(in the rows, 128 means zero)
Each row has a class, written after it.
150, 131, 140, 142, 134, 123, 146, 139, 161, 162, 149, 153, 131, 116, 143, 155, 146, 104, 119, 168, 151, 75, 126, 84, 79, 120, 126, 137, 101, 135, 129, 125, 155, 132, 152
N
148, 150, 157, 144, 128, 143, 148, 122, 145, 148, 142, 146, 146, 136, 134, 159, 172, 110, 112, 168, 151, 61, 138, 60, 106, 131, 134, 154, 87, 130, 127, 142, 154, 127, 145
N
145, 148, 147, 135, 125, 115, 162, 129, 115, 152, 134, 124, 132, 138, 145, 152, 176, 112, 120, 165, 156, 64, 144, 32, 109, 122, 155, 150, 91, 143, 121, 120, 136, 130, 136
E
182, 117, 64, 124, 111, 143, 126, 141, 166, 116, 216, 139, 125, 158, 113, 103, 93, 149, 177, 141, 136, 115, 123, 141, 117, 39, 167, 143, 130, 116, 146, 148, 140, 154, 133
N
102, 133, 111, 113, 123, 142, 137, 118, 109, 112, 67, 207, 112, 130, 122, 156, 71, 144, 120, 120, 114, 205, 128, 116, 103, 80, 83, 86, 111, 115, 173, 109, 107, 182, 119
E
101, 150, 116, 126, 121, 152, 129, 125, 116, 111, 86, 206, 130, 126, 116, 154, 76, 130, 121, 115, 107, 201, 122, 148, 100, 65, 70, 80, 99, 98, 170, 113, 125, 173, 125
Q
149, 109, 99, 130, 128, 145, 99, 138, 132, 106, 131, 80, 159, 150, 70, 104, 129, 93, 138, 128, 111, 84, 154, 105, 155, 159, 111, 106, 186, 124, 174, 107, 111, 112, 116
Q
89, 123, 112, 127, 113, 134, 134, 122, 129, 101, 116, 204, 142, 145, 114, 143, 102, 125, 119, 108, 102, 189, 123, 57, 90, 77, 91, 111, 85, 105, 164, 97, 105, 163, 124
C
138, 116, 60, 132, 118, 90, 128, 131, 150, 126, 164, 151, 121, 129, 123, 117, 93, 145, 178, 132, 128, 170, 132, 110, 125, 61, 158, 134, 122, 129, 148, 139, 128, 130, 114
F
159, 163, 134, 143, 148, 136, 152, 151, 102, 146, 169, 94, 106, 117, 142, 136, 162, 129, 115, 155, 161, 39, 123, 112, 105, 115, 183, 139, 93, 136, 125, 106, 170, 145, 144
X
85, 128, 141, 133, 120, 149, 133, 91, 123, 126, 88, 189, 162, 131, 142, 160, 89, 115, 115, 101, 104, 177, 120, 102, 82, 75, 77, 54, 119, 73, 156, 121, 101, 190, 114
Q
165, 146, 134, 128, 135, 126, 156, 153, 113, 159, 161, 111, 107, 121, 154, 139, 154, 126, 131, 173, 166, 56, 131, 86, 93, 89, 175, 130, 102, 141, 116, 110, 153, 140, 144
E
153, 111, 52, 120, 116, 83, 131, 141, 137, 110, 158, 131, 105, 132, 120, 104, 77, 154, 177, 148, 139, 151, 143, 89, 127, 67, 148, 140, 138, 147, 157, 127, 119, 135, 114
E
104, 108, 118, 141, 122, 117, 121, 114, 129, 115, 111, 179, 153, 132, 137, 133, 91, 92, 110, 127, 104, 148, 135, 56, 94, 98, 97, 88, 106, 110, 160, 142, 124, 170, 123
L
138, 100, 69, 119, 111, 125, 111, 107, 150, 125, 83, 104, 143, 130, 92, 132, 93, 108, 140, 129, 128, 95, 172, 109, 130, 146, 113, 98, 167, 123, 190, 103, 112, 165, 113
E
104, 126, 117, 135, 140, 129, 110, 115, 112, 87, 117, 161, 154, 133, 122, 134, 96, 90, 106, 112, 105, 175, 139, 73, 104, 122, 82, 73, 101, 123, 173, 119, 144, 195, 108
X
155, 103, 57, 134, 100, 120, 131, 155, 146, 114, 216, 122, 98, 155, 108, 77, 96, 149, 161, 136, 143, 129, 124, 146, 110, 29, 171, 126, 132, 123, 142, 143, 121, 171, 133
Y
130, 132, 142, 158, 132, 96, 152, 109, 125, 189, 177, 149, 135, 155, 146, 135, 156, 128, 94, 158, 143, 47, 136, 69, 83, 98, 138, 133, 117, 105, 130, 122, 135, 137, 155
J
154, 132, 61, 128, 125, 96, 131, 146, 128, 112, 142, 148, 104, 137, 121, 111, 84, 142, 174, 136, 127, 175, 141, 104, 136, 64, 153, 143, 118, 128, 155, 127, 142, 113, 122
H
140, 106, 103, 132, 110, 135, 104, 134, 124, 99, 123, 70, 133, 156, 57, 94, 144, 97, 121, 126, 129, 78, 155, 99, 162, 172, 125, 123, 189, 133, 166, 107, 101, 119, 116
Y
142, 111, 33, 127, 113, 102, 125, 124, 176, 113, 180, 142, 97, 109, 113, 100, 80, 147, 198, 131, 138, 144, 132, 159, 90, 69, 139, 158, 127, 106, 167, 110, 131, 147, 117
C
146, 119, 59, 131, 113, 100, 126, 144, 141, 115, 153, 139, 114, 131, 115, 111, 80, 145, 167, 141, 120, 133, 128, 120, 130, 69, 157, 152, 132, 137, 155, 134, 116, 121, 126
L
159, 157, 140, 146, 132, 121, 157, 135, 119, 177, 167, 124, 123, 132, 163, 147, 175, 123, 129, 152, 161, 60, 123, 95, 99, 87, 197, 132, 94, 121, 105, 125, 157, 130, 143
F
181, 112, 59, 125, 109, 136, 126, 150, 167, 114, 217, 147, 108, 153, 108, 93, 91, 147, 173, 148, 141, 115, 126, 137, 119, 44, 158, 149, 130, 118, 161, 144, 145, 150, 135
N
160, 114, 47, 127, 107, 146, 134, 156, 155, 118, 212, 145, 85, 145, 103, 84, 92, 160, 172, 146, 124, 137, 113, 135, 119, 21, 141, 135, 124, 138, 138, 135, 139, 164, 147
U
98, 136, 125, 130, 116, 124, 134, 115, 133, 126, 92, 209, 146, 143, 123, 148, 82, 105, 94, 113, 106, 179, 140, 77, 104, 74, 97, 108, 97, 109, 154, 109, 101, 164, 125
J
88, 134, 146, 134, 121, 136, 143, 90, 121, 126, 66, 191, 169, 140, 149, 172, 95, 101, 115, 97, 105, 190, 134, 56, 93, 84, 92, 61, 98, 90, 155, 119, 111, 189, 112
H
157, 120, 109, 129, 134, 135, 105, 138, 115, 114, 103, 79, 147, 151, 77, 110, 133, 90, 138, 131, 110, 101, 158, 78, 161, 175, 126, 108, 180, 131, 171, 102, 122, 109, 116
H
142, 112, 92, 133, 107, 128, 112, 108, 141, 148, 87, 108, 145, 125, 97, 134, 101, 102, 132, 117, 120, 104, 162, 116, 126, 148, 111, 94, 157, 94, 189, 114, 130, 163, 123
H
131, 123, 140, 151, 127, 102, 149, 149, 139, 162, 159, 112, 131, 112, 142, 144, 155, 104, 110, 158, 156, 76, 126, 88, 78, 109, 146, 119, 101, 149, 108, 142, 137, 160, 146
Y
138, 110, 102, 128, 127, 137, 109, 128, 141, 119, 109, 104, 148, 145, 81, 113, 135, 94, 140, 128, 112, 118, 152, 99, 156, 167, 132, 108, 166, 138, 168, 107, 115, 120, 112
F
124, 132, 150, 161, 130, 92, 151, 112, 125, 193, 181, 139, 140, 148, 148, 141, 159, 130, 96, 165, 143, 44, 129, 67, 79, 99, 144, 126, 118, 112, 128, 125, 132, 141, 154
J
85, 125, 143, 130, 119, 142, 129, 87, 137, 127, 78, 185, 180, 127, 156, 172, 80, 104, 112, 100, 98, 173, 130, 88, 94, 90, 96, 70, 115, 99, 149, 133, 99, 188, 111
L
113, 141, 123, 125, 126, 163, 128, 113, 131, 107, 73, 229, 125, 127, 111, 165, 77, 133, 110, 124, 114, 189, 124, 111, 98, 89, 67, 100, 104, 98, 172, 127, 125, 169, 128
N
126, 106, 95, 125, 114, 122, 111, 105, 157, 140, 101, 96, 154, 118, 94, 128, 96, 91, 117, 118, 121, 66, 164, 133, 131, 143, 120, 107, 170, 106, 176, 111, 117, 158, 119
J
120, 120, 122, 140, 126, 135, 111, 108, 146, 103, 97, 195, 154, 146, 126, 146, 95, 79, 105, 130, 114, 160, 142, 67, 88, 118, 76, 80, 111, 106, 175, 141, 137, 187, 119
N
134, 125, 116, 148, 121, 98, 142, 152, 149, 162, 152, 132, 140, 111, 157, 154, 140, 91, 122, 159, 145, 49, 129, 72, 81, 95, 159, 133, 98, 138, 135, 130, 142, 137, 149
L
145, 104, 44, 126, 123, 105, 123, 148, 154, 100, 190, 128, 108, 114, 113, 98, 92, 142, 178, 133, 139, 122, 131, 118, 103, 63, 154, 152, 116, 120, 150, 114, 141, 126, 122
C
143, 100, 107, 132, 132, 127, 106, 133, 128, 108, 141, 64, 147, 149, 67, 101, 136, 98, 130, 126, 122, 90, 152, 99, 156, 168, 131, 113, 188, 142, 152, 118, 104, 123, 110
Y
147, 124, 55, 134, 110, 87, 126, 133, 150, 120, 158, 147, 124, 137, 125, 118, 97, 134, 178, 127, 132, 160, 131, 113, 123, 58, 160, 135, 126, 131, 150, 138, 124, 139, 115
F
144, 115, 58, 138, 122, 92, 126, 139, 145, 119, 157, 148, 116, 128, 121, 111, 82, 144, 165, 145, 124, 130, 134, 101, 124, 70, 150, 154, 131, 135, 152, 140, 120, 113, 125
L
163, 119, 106, 127, 125, 146, 100, 121, 146, 106, 105, 92, 151, 154, 66, 123, 133, 93, 133, 133, 120, 68, 155, 100, 160, 193, 115, 132, 191, 128, 182, 109, 116, 114, 116
N
165, 126, 48, 124, 133, 126, 130, 157, 144, 100, 181, 134, 103, 112, 110, 100, 79, 141, 186, 136, 141, 129, 128, 163, 122, 33, 148, 142, 122, 116, 147, 135, 143, 125, 120
Q
141, 149, 145, 141, 141, 107, 150, 154, 119, 168, 184, 117, 121, 123, 159, 136, 150, 117, 107, 167, 157, 41, 129, 95, 96, 76, 187, 133, 105, 131, 111, 113, 155, 123, 149
J
151, 116, 39, 131, 120, 114, 121, 157, 149, 103, 180, 128, 86, 122, 114, 99, 97, 128, 170, 137, 136, 123, 118, 125, 121, 49, 149, 139, 136, 138, 137, 128, 141, 133, 129
U
155, 113, 77, 140, 95, 133, 95, 145, 148, 99, 107, 82, 146, 139, 87, 96, 118, 66, 130, 127, 134, 60, 157, 132, 131, 153, 105, 96, 175, 118, 196, 113, 121, 161, 122
Q
123, 148, 144, 148, 135, 115, 146, 125, 119, 150, 160, 119, 145, 128, 143, 157, 177, 119, 102, 152, 143, 73, 133, 66, 106, 138, 149, 143, 78, 141, 122, 118, 160, 130, 141
X
141, 103, 51, 140, 107, 108, 124, 126, 156, 122, 169, 133, 93, 123, 104, 96, 92, 138, 165, 139, 148, 131, 140, 132, 101, 65, 148, 139, 140, 109, 149, 139, 116, 150, 120
Y
159, 138, 139, 146, 132, 127, 147, 144, 154, 156, 150, 146, 128, 127, 140, 149, 148, 107, 120, 171, 154, 61, 125, 83, 81, 118, 129, 134, 110, 138, 137, 124, 151, 144, 154
N
149, 146, 137, 145, 128, 108, 155, 152, 127, 169, 133, 136, 130, 125, 164, 155, 149, 97, 120, 151, 145, 94, 131, 77, 86, 97, 159, 120, 82, 129, 123, 121, 159, 144, 151
H
84, 119, 140, 139, 115, 130, 134, 94, 123, 120, 100, 171, 159, 143, 144, 156, 99, 114, 98, 94, 122, 171, 126, 86, 87, 75, 102, 64, 120, 96, 132, 130, 95, 195, 114
Y
104, 124, 110, 122, 125, 134, 136, 115, 129, 107, 79, 213, 142, 141, 126, 155, 84, 114, 120, 131, 114, 201, 147, 41, 96, 81, 82, 94, 93, 128, 161, 115, 102, 172, 116
E
139, 107, 89, 136, 100, 124, 100, 138, 142, 115, 122, 93, 134, 143, 93, 93, 117, 75, 104, 130, 132, 48, 156, 123, 132, 141, 135, 111, 172, 114, 179, 114, 116, 151, 127
J
160, 125, 67, 134, 119, 115, 125, 131, 152, 109, 162, 161, 118, 148, 104, 120, 91, 151, 163, 145, 131, 136, 128, 109, 122, 73, 135, 153, 130, 124, 161, 145, 130, 133, 126
N
129, 103, 89, 126, 116, 122, 102, 113, 152, 137, 102, 104, 155, 120, 95, 125, 83, 97, 110, 117, 121, 78, 168, 131, 131, 132, 114, 95, 176, 107, 178, 108, 119, 155, 121
J
110, 122, 120, 139, 126, 129, 127, 104, 124, 116, 97, 198, 144, 145, 125, 134, 111, 93, 120, 118, 108, 185, 138, 62, 101, 102, 96, 82, 96, 103, 159, 137, 129, 179, 114
F
171, 115, 50, 132, 117, 111, 130, 122, 184, 124, 167, 148, 112, 123, 115, 116, 75, 141, 178, 144, 145, 121, 137, 134, 108, 68, 148, 156, 128, 116, 155, 141, 138, 139, 123
N
142, 158, 150, 145, 129, 128, 148, 134, 123, 156, 148, 124, 150, 129, 136, 153, 169, 108, 120, 157, 142, 73, 138, 78, 110, 114, 137, 141, 88, 128, 120, 125, 149, 119, 141
Q
142, 105, 79, 129, 101, 142, 101, 143, 144, 93, 106, 101, 124, 136, 74, 91, 124, 93, 127, 127, 124, 78, 151, 117, 125, 172, 99, 121, 161, 122, 195, 93, 123, 154, 131
C
143, 129, 138, 149, 125, 103, 158, 109, 115, 180, 157, 140, 120, 152, 141, 140, 166, 141, 123, 172, 153, 60, 135, 40, 80, 119, 127, 128, 126, 121, 141, 112, 125, 144, 148
E
162, 108, 63, 131, 107, 130, 129, 154, 144, 115, 224, 122, 105, 158, 105, 81, 99, 150, 167, 138, 139, 134, 124, 142, 111, 29, 166, 127, 137, 125, 138, 150, 121, 173, 133
Y
160, 111, 111, 122, 130, 157, 101, 131, 139, 102, 120, 93, 147, 159, 61, 115, 136, 101, 134, 139, 112, 73, 145, 94, 160, 185, 118, 124, 196, 132, 177, 108, 112, 109, 119
N
83, 127, 142, 138, 115, 148, 133, 98, 126, 109, 85, 180, 154, 133, 132, 154, 100, 110, 99, 104, 123, 178, 132, 89, 89, 81, 88, 71, 112, 100, 139, 138, 96, 203, 113
Y
172, 118, 59, 127, 110, 123, 132, 164, 132, 123, 202, 141, 101, 145, 125, 90, 86, 146, 174, 138, 130, 153, 129, 113, 119, 22, 175, 130, 108, 111, 152, 145, 148, 152, 135
H
162, 108, 48, 127, 103, 126, 126, 160, 151, 119, 213, 134, 107, 146, 124, 87, 80, 147, 177, 144, 128, 110, 121, 141, 113, 20, 181, 136, 131, 120, 154, 136, 130, 148, 138
L
139, 130, 138, 163, 125, 98, 145, 115, 123, 186, 160, 136, 139, 144, 144, 144, 154, 127, 110, 166, 136, 44, 131, 55, 86, 119, 143, 131, 117, 118, 140, 127, 135, 132, 154
L
159, 109, 53, 130, 128, 125, 131, 158, 134, 111, 242, 115, 103, 145, 107, 83, 98, 164, 167, 139, 132, 118, 118, 125, 119, 48, 174, 137, 117, 132, 156, 125, 145, 157, 132
X
92, 138, 124, 121, 117, 131, 126, 130, 123, 125, 88, 205, 126, 126, 126, 149, 69, 115, 95, 116, 106, 189, 127, 129, 97, 68, 93, 87, 111, 105, 162, 106, 110, 176, 130
J
146, 99, 74, 139, 94, 131, 92, 141, 149, 109, 96, 96, 136, 135, 91, 101, 110, 70, 118, 131, 125, 51, 156, 117, 132, 161, 121, 112, 175, 120, 193, 113, 114, 143, 130
L
164, 151, 126, 132, 130, 125, 153, 148, 110, 153, 149, 111, 99, 128, 149, 135, 157, 123, 130, 174, 169, 53, 141, 80, 102, 100, 181, 137, 106, 135, 128, 105, 148, 133, 138
E
